Below are the code and all the weights of a small trained network. Each question names an input and a class and asks about switching units off, where a switched-off unit gives its printed mean instead of its output.

import numpy as np


def w(rows, s, z=0):
    codes = np.array(rows[::2]) - 128.0
    scale = np.full(codes.shape[1], s)
    scale[-1] = z or s
    return codes * scale


def norm(h):
    return h / np.sqrt((h * h).mean(-1, keepdims=True) + 1e-5)


def f(y):
    return y / 2 * (1 + np.tanh(0.7978845608 * (y + 0.044715 * y**3)))


def log_softmax(a):
    a = a - a.max(-1, keepdims=True)
    return a - np.log(np.exp(a).sum(-1, keepdims=True))


def net(x, mask):
    res = np.array(x, float).reshape(1, 6) / 4 @ E
    u = 0
    for l in range(2):
        y = f(norm(res) @ A[l][:, :-1].T + A[l][:, -1])
        res = res + np.where(mask[u : u + 5], y, B[l][:, -1]) @ B[l][:, :-1]
        u += 5
    return log_softmax(norm(res)[-1] @ U[:, :-1].T + U[:, -1])


A, B = {}, {}
E = w([
[63,119,49,87],'x0',
[152,154,140,165],'x1',
[145,130,39,167],'x2',
[99,1,144,118],'x3',
[15,158,158,162],'x4',
[93,89,111,63],'x5',
],0.0061)
A[0] = w([
[107,112,92,141,112],'L0N1',
[1,102,118,179,75],'L0N2',
[160,165,32,139,133],'L0N3',
[45,111,207,93,3],'L0N4',
[140,143,75,129,109],'L0N5',
],0.0094,0.0051)
B[0] = w([
[84,105,152,10,139],'L0N1',
[78,101,71,164,255],'L0N2',
[254,43,23,168,251],'L0N3',
[137,55,44,162,191],'L0N4',
[142,62,119,103,151],'L0N5',
],0.0068,0.0029)
A[1] = w([
[15,117,178,67,59],'L1N1',
[80,131,196,74,255],'L1N2',
[190,20,254,133,156],'L1N3',
[148,174,73,101,135],'L1N4',
[92,64,99,37,160],'L1N5',
],0.009,0.0034)
B[1] = w([
[160,89,131,129,203],'L1N1',
[163,199,90,167,215],'L1N2',
[136,133,213,102,253],'L1N3',
[206,48,27,125,166],'L1N4',
[40,244,97,70,250],'L1N5',
],0.011,0.0038)
U = w([
[247,86,63,163,100],'0',
[65,105,58,119,191],'1',
[150,38,232,155,1],'2',
[155,210,166,133,170],'3',
],0.014,0.0025)

Each question gives the input, the list of numbers given to net, and the class t.
The units are the neurons (one row each of A and B). Each row of codes is followed by its name. A weight is (code - 128) times the scale printed after its matrix; where a second scale follows, it is the last column's (A, B and U).
mask holds one flag per neuron, layer by layer. A switched-off neuron (its flag False) gives its mean, the last column of its row in B, instead of its output. The means were averaged over made-up inputs and are rounded, as every weight is.
A unit's drop is (log p(t) with every unit on - log p(t) with that unit switched off) / (log p(t) with every unit on - log p(t) with every unit switched off).
The circuit of an input: a set's keep is (log p(t) with only the set's units on - log p(t) with every unit switched off) / (log p(t) with every unit on - log p(t) with every unit switched off). Starting from all 10 units, units are removed one at a time, each time the one whose removal leaves the highest keep (on an exact tie, the one counted first), for as long as the keep stays at least 0.8.
circuit, biggest first: the units of the circuit, biggest drop first
top k neurons: the k neurons with the biggest drops, biggest first
k most important neurons of layer l: the k neurons of layer l with the biggest drops, biggest first
drop of u: that unit's drop, to one decimal
input [-6,1,6,2,1,-7], class 2: 2 most important neurons of layer 1 : (L1N5, L1N2)
input [-2,0,-3,-3,-7,7], class 3: 3 most important neurons of layer 0 : (L0N3, L0N4, L0N2)
input [-6,-8,-6,-2,-7,-2], class 2: circuit, biggest first : (L1N3)
input [2,7,-6,-6,-1,-3], class 0: 3 most important neurons of layer 1 : (L1N5, L1N3, L1N4)
input [-4,-2,-6,1,-4,7], class 3: circuit, biggest first : (L1N2, L0N3)
input [-5,-5,1,0,-4,-4], class 2: circuit, biggest first : (L1N3, L1N2)
input [7,-2,5,-7,-2,7], class 0: top 2 neurons : (L0N3, L1N4)
input [3,-3,-8,6,-8,6], class 3: 3 most important neurons of layer 1 : (L1N5, L1N3, L1N2)
input [6,-1,0,-4,1,0], class 0: top 2 neurons : (L1N4, L0N3)
input [2,-1,2,-5,1,5], class 0: top 2 neurons : (L0N3, L1N4)
input [-2,-4,2,-7,3,6], class 0: top 2 neurons : (L1N4, L1N5)
input [3,0,2,-8,5,6], class 0: drop of L1N1 : -0.1
input [6,4,-2,-8,0,5], class 0: drop of L1N4 : 0.3
input [-4,3,-8,-3,-8,0], class 2: drop of L1N3 : 0.4
input [-4,7,0,5,-5,0], class 2: drop of L1N5 : 0.1
input [3,-4,-7,4,-6,3], class 3: top neuron : (L1N5)
